Here is a tiny trained network, its code and every weight. The questions are about switching its units off for an input and a class, where a switched-off unit gives its printed mean instead of its output.

import numpy as np


def w(rows, s, z=0):
    codes = np.array(rows[::2]) - 128.0
    scale = np.full(codes.shape[1], s)
    scale[-1] = z or s
    return codes * scale


def f(y):
    return np.maximum(y, 0)


def log_softmax(a):
    a = a - a.max(-1, keepdims=True)
    return a - np.log(np.exp(a).sum(-1, keepdims=True))


def net(x, mask):
    res = np.array(x, float).reshape(1, 4) / 4 @ E
    y = f(res @ A[0][:, :-1].T + A[0][:, -1])
    res = res + np.where(mask, y, B[0][:, -1]) @ B[0][:, :-1]
    return log_softmax(res[-1] @ U[:, :-1].T + U[:, -1])


A, B = {}, {}
E = w([
[254,116,86,141,160,78,190,159],'x0',
[88,80,69,154,180,135,215,91],'x1',
[116,208,58,23,90,212,170,154],'x2',
[160,41,74,33,147,88,65,163],'x3',
],0.0079)
A[0] = w([
[159,133,165,157,133,98,172,82,136],'N0',
[112,148,182,169,137,161,170,80,254],'N1',
[178,125,89,140,165,121,192,137,151],'N2',
[46,47,111,46,132,147,91,140,229],'N3',
[175,123,80,106,166,55,142,129,181],'N4',
[31,179,140,120,97,154,127,60,190],'N5',
[197,63,152,130,128,2,74,119,205],'N6',
[135,108,184,85,159,63,107,114,143],'N7',
[200,138,120,96,112,151,169,164,236],'N8',
[21,208,150,136,111,172,138,102,188],'N9',
[170,145,156,75,107,194,96,140,145],'N10',
],0.0092,0.0027)
B[0] = w([
[158,98,160,116,156,75,162,80,186],'N0',
[160,107,214,149,212,83,138,168,225],'N1',
[95,135,167,107,207,89,25,158,215],'N2',
[189,1,147,100,83,80,193,43,231],'N3',
[59,157,96,72,209,129,65,151,217],'N4',
[71,191,150,21,125,83,92,187,235],'N5',
[56,152,111,147,240,180,71,156,254],'N6',
[95,121,136,152,185,207,107,93,176],'N7',
[150,116,191,43,95,89,49,206,220],'N8',
[38,163,181,53,82,88,32,110,250],'N9',
[191,87,175,87,109,160,122,33,188],'N10',
],0.0072,0.0083)
U = w([
[89,209,148,110,199,129,1,204,146],'0',
[193,226,41,147,79,181,137,103,84],'1',
[140,110,3,95,126,116,202,79,112],'2',
[148,5,150,242,212,129,129,23,178],'3',
[127,157,65,209,73,219,206,144,2],'4',
[176,79,215,78,61,84,99,99,175],'5',
[158,144,118,208,45,178,195,85,3],'6',
],0.007,0.0027)

Each question gives the input, the list of numbers given to net, and the class t.
The units are the neurons (one row each of A and B). Each row of codes is followed by its name. A weight is (code - 128) times the scale printed after its matrix; where a second scale follows, it is the last column's (A, B and U).
mask holds one flag per neuron, in row order. A switched-off neuron (its flag False) gives its mean, the last column of its row in B, instead of its output. The means were averaged over made-up inputs and are rounded, as every weight is.
A unit's drop is (log p(t) with every unit on - log p(t) with that unit switched off) / (log p(t) with every unit on - log p(t) with every unit switched off).
The circuit of an input: a set's keep is (log p(t) with only the set's units on - log p(t) with every unit switched off) / (log p(t) with every unit on - log p(t) with every unit switched off). Starting from all 11 units, units are removed one at a time, each time the one whose removal leaves the highest keep (on an exact tie, the one counted first), for as long as the keep stays at least 0.8.
units of the circuit, in order: the units of the circuit, biggest drop first
k most important neurons: the k neurons with the biggest drops, biggest first
drop of u: that unit's drop, to one decimal
input [8,3,-7,-2], class 0: units of the circuit, in order -> (N6)
input [-5,-6,-7,4], class 3: units of the circuit, in order -> (N5 N9 N8)
input [-1,2,-5,-4], class 3: units of the circuit, in order -> (N8 N4)
input [8,-8,4,-7], class 5: units of the circuit, in order -> (N6 N10)
input [0,5,1,7], class 3: 2 most important neurons -> (N3 N5)
input [0,-5,-8,-2], class 3: units of the circuit, in order -> (N5 N9)
input [-2,6,3,1], class 5: 2 most important neurons -> (N6 N3)
input [0,7,5,1], class 2: 2 most important neurons -> (N6 N3)
input [4,-8,6,-4], class 5: units of the circuit, in order -> (N10 N6)
input [7,7,-7,6], class 0: 2 most important neurons -> (N4 N6)
input [-5,5,0,2], class 5: 2 most important neurons -> (N3 N6)
input [-1,7,7,7], class 2: 2 most important neurons -> (N9 N1)
input [2,-5,-7,-3], class 3: 2 most important neurons -> (N5 N9)
input [-4,6,4,3], class 5: units of the circuit, in order -> (N3)
input [-7,6,-5,-2], class 5: 2 most important neurons -> (N6 N4)
input [7,6,-6,2], class 0: drop of N4 -> 0.3
input [3,-6,7,5], class 5: drop of N5 -> 0.0
input [7,-4,2,-7], class 5: drop of N3 -> -0.6
